Here is a tiny trained network, its code and every weight. The questions are about switching its units off for an input and a target symbol, where a switched-off unit gives its printed mean instead of its output.

import numpy as np


def w(rows, s, z=0):
    codes = np.array(rows[::2]) - 128.0
    scale = np.full(codes.shape[1], s)
    scale[-1] = z or s
    return codes * scale


def norm(h):
    return h / np.sqrt((h * h).mean(-1, keepdims=True) + 1e-5)


def softmax(a):
    e = np.exp(a - a.max(-1, keepdims=True))
    return e / e.sum(-1, keepdims=True)


def log_softmax(a):
    a = a - a.max(-1, keepdims=True)
    return a - np.log(np.exp(a).sum(-1, keepdims=True))


def net(x, mask):
    ids = ['αδεζψω'.index(c) for c in x.split()]
    T = len(ids)
    res = E[ids] + P[:T]
    u = 0
    for l in range(2):
        r = norm(res)
        for j in range(3):
            rows = slice(2 * j, 2 * j + 2)
            q, k, v = (r @ M[l][rows].T for M in (Q, K, V))
            z = softmax(np.where(np.tri(T) > 0, q @ k.T / 2**0.5, -1e9)) @ v
            o = O[l][rows]
            res = res + np.where(mask[u + j], z, o[:, -1]) @ o[:, :-1]
        u += 3
    return log_softmax(norm(res)[-1] @ U[:, :-1].T + U[:, -1])


Q, K, V, O = {}, {}, {}, {}
E = w([
[19,174,125],'α',
[165,254,139],'δ',
[114,110,122],'ε',
[115,106,121],'ζ',
[151,127,120],'ψ',
[91,108,195],'ω',
],0.0092)
P = w([
[96,123,8],'0',
[85,112,70],'1',
[84,96,114],'2',
[91,101,135],'3',
[100,98,152],'4',
[107,106,167],'5',
[126,114,175],'6',
[125,118,178],'7',
[135,117,186],'8',
],0.0016)
Q[0] = w([
[134,117,119],'L0H0',
[161,88,82],'L0H0',
[195,164,146],'L0H1',
[195,179,165],'L0H1',
[14,184,111],'L0H2',
[1,125,148],'L0H2',
],0.0073)
K[0] = w([
[134,124,126],'L0H0',
[167,97,94],'L0H0',
[173,139,99],'L0H1',
[181,153,113],'L0H1',
[1,176,89],'L0H2',
[71,94,97],'L0H2',
],0.0091)
V[0] = w([
[55,127,178],'L0H0',
[134,113,123],'L0H0',
[41,117,170],'L0H1',
[254,116,64],'L0H1',
[97,19,183],'L0H2',
[14,82,125],'L0H2',
],0.003)
O[0] = w([
[59,110,149,211],'L0H0',
[104,142,115,131],'L0H0',
[154,129,38,227],'L0H1',
[115,160,235,2],'L0H1',
[180,253,168,237],'L0H2',
[232,133,226,240],'L0H2',
],0.0029,0.002)
Q[1] = w([
[111,149,202],'L1H0',
[116,152,254],'L1H0',
[126,138,140],'L1H1',
[127,130,126],'L1H1',
[128,129,123],'L1H2',
[127,129,128],'L1H2',
],0.0094)
K[1] = w([
[43,160,206],'L1H0',
[1,146,232],'L1H0',
[130,121,136],'L1H1',
[127,125,124],'L1H1',
[129,131,123],'L1H2',
[131,125,128],'L1H2',
],0.0073)
V[1] = w([
[182,89,23],'L1H0',
[3,78,145],'L1H0',
[65,99,103],'L1H1',
[71,130,127],'L1H1',
[156,97,118],'L1H2',
[74,138,138],'L1H2',
],0.0021)
O[1] = w([
[50,154,251,82],'L1H0',
[241,126,161,253],'L1H0',
[174,122,192,178],'L1H1',
[107,118,182,157],'L1H1',
[205,129,109,136],'L1H2',
[89,117,177,153],'L1H2',
],0.0014,0.0012)
U = w([
[8,203,91,92],'α',
[169,242,113,196],'δ',
[250,119,139,89],'ε',
[114,69,29,188],'ζ',
[127,153,120,2],'ψ',
[108,94,236,170],'ω',
],0.014,0.0057)

Each question gives the input, a string of symbols that net reads in full, and the target symbol t.
The units are the heads (2 rows each of Q, K, V and O). Each row of codes is followed by its name. A weight is (code - 128) times the scale printed after its matrix; where a second scale follows, it is the last column's (O and U).
mask holds one flag per head, layer by layer. A switched-off head (its flag False) gives its mean, the last column of its rows in O, instead of its output. The means were averaged over made-up inputs and are rounded, as every weight is.
A unit's drop is (log p(t) with every unit on - log p(t) with that unit switched off) / (log p(t) with every unit on - log p(t) with every unit switched off).
The circuit of an input: a set's keep is (log p(t) with only the set's units on - log p(t) with every unit switched off) / (log p(t) with every unit on - log p(t) with every unit switched off). Starting from all 6 units, units are removed one at a time, each time the one whose removal leaves the highest keep (on an exact tie, the one counted first), for as long as the keep stays at least 0.8.
circuit, biggest first: the units of the circuit, biggest drop first
most important unit: the unit with the biggest drop
heads that matter: for each layer, one digit per head in row order, 1 if its drop is at least 0.15 and else 0, layers parted by /
drop of u: that unit's drop, to one decimal
input ω ζ ψ ε ω ζ, target ω: circuit, biggest first -> L1H0, L0H2, L0H1
input ε ζ α ζ, target ω: circuit, biggest first -> L1H0, L0H2
input ω ω ε ω ε, target ω: heads that matter -> 111 / 100
input ζ ε δ ω ψ ψ, target ω: circuit, biggest first -> L0H1, L0H2
input ε ω ψ, target ζ: heads that matter -> 001 / 100
input ω ψ ε ε ε ω ε, target ε: heads that matter -> 001 / 001
input ω δ ψ ζ ε ω ψ, target ω: circuit, biggest first -> L0H1, L1H0, L0H2
input δ ε ω ζ ε, target ω: heads that matter -> 001 / 100
input ω ω ε ψ ζ ω ε δ ε, target ε: most important unit -> L0H2
input ω ω ω ψ, target ζ: heads that matter -> 001 / 000
input ζ ψ ζ ε ε ω ζ, target ε: drop of L0H2 -> 1.1
input ω ω ζ ε ζ ω ψ ζ, target ε: drop of L0H2 -> 1.5
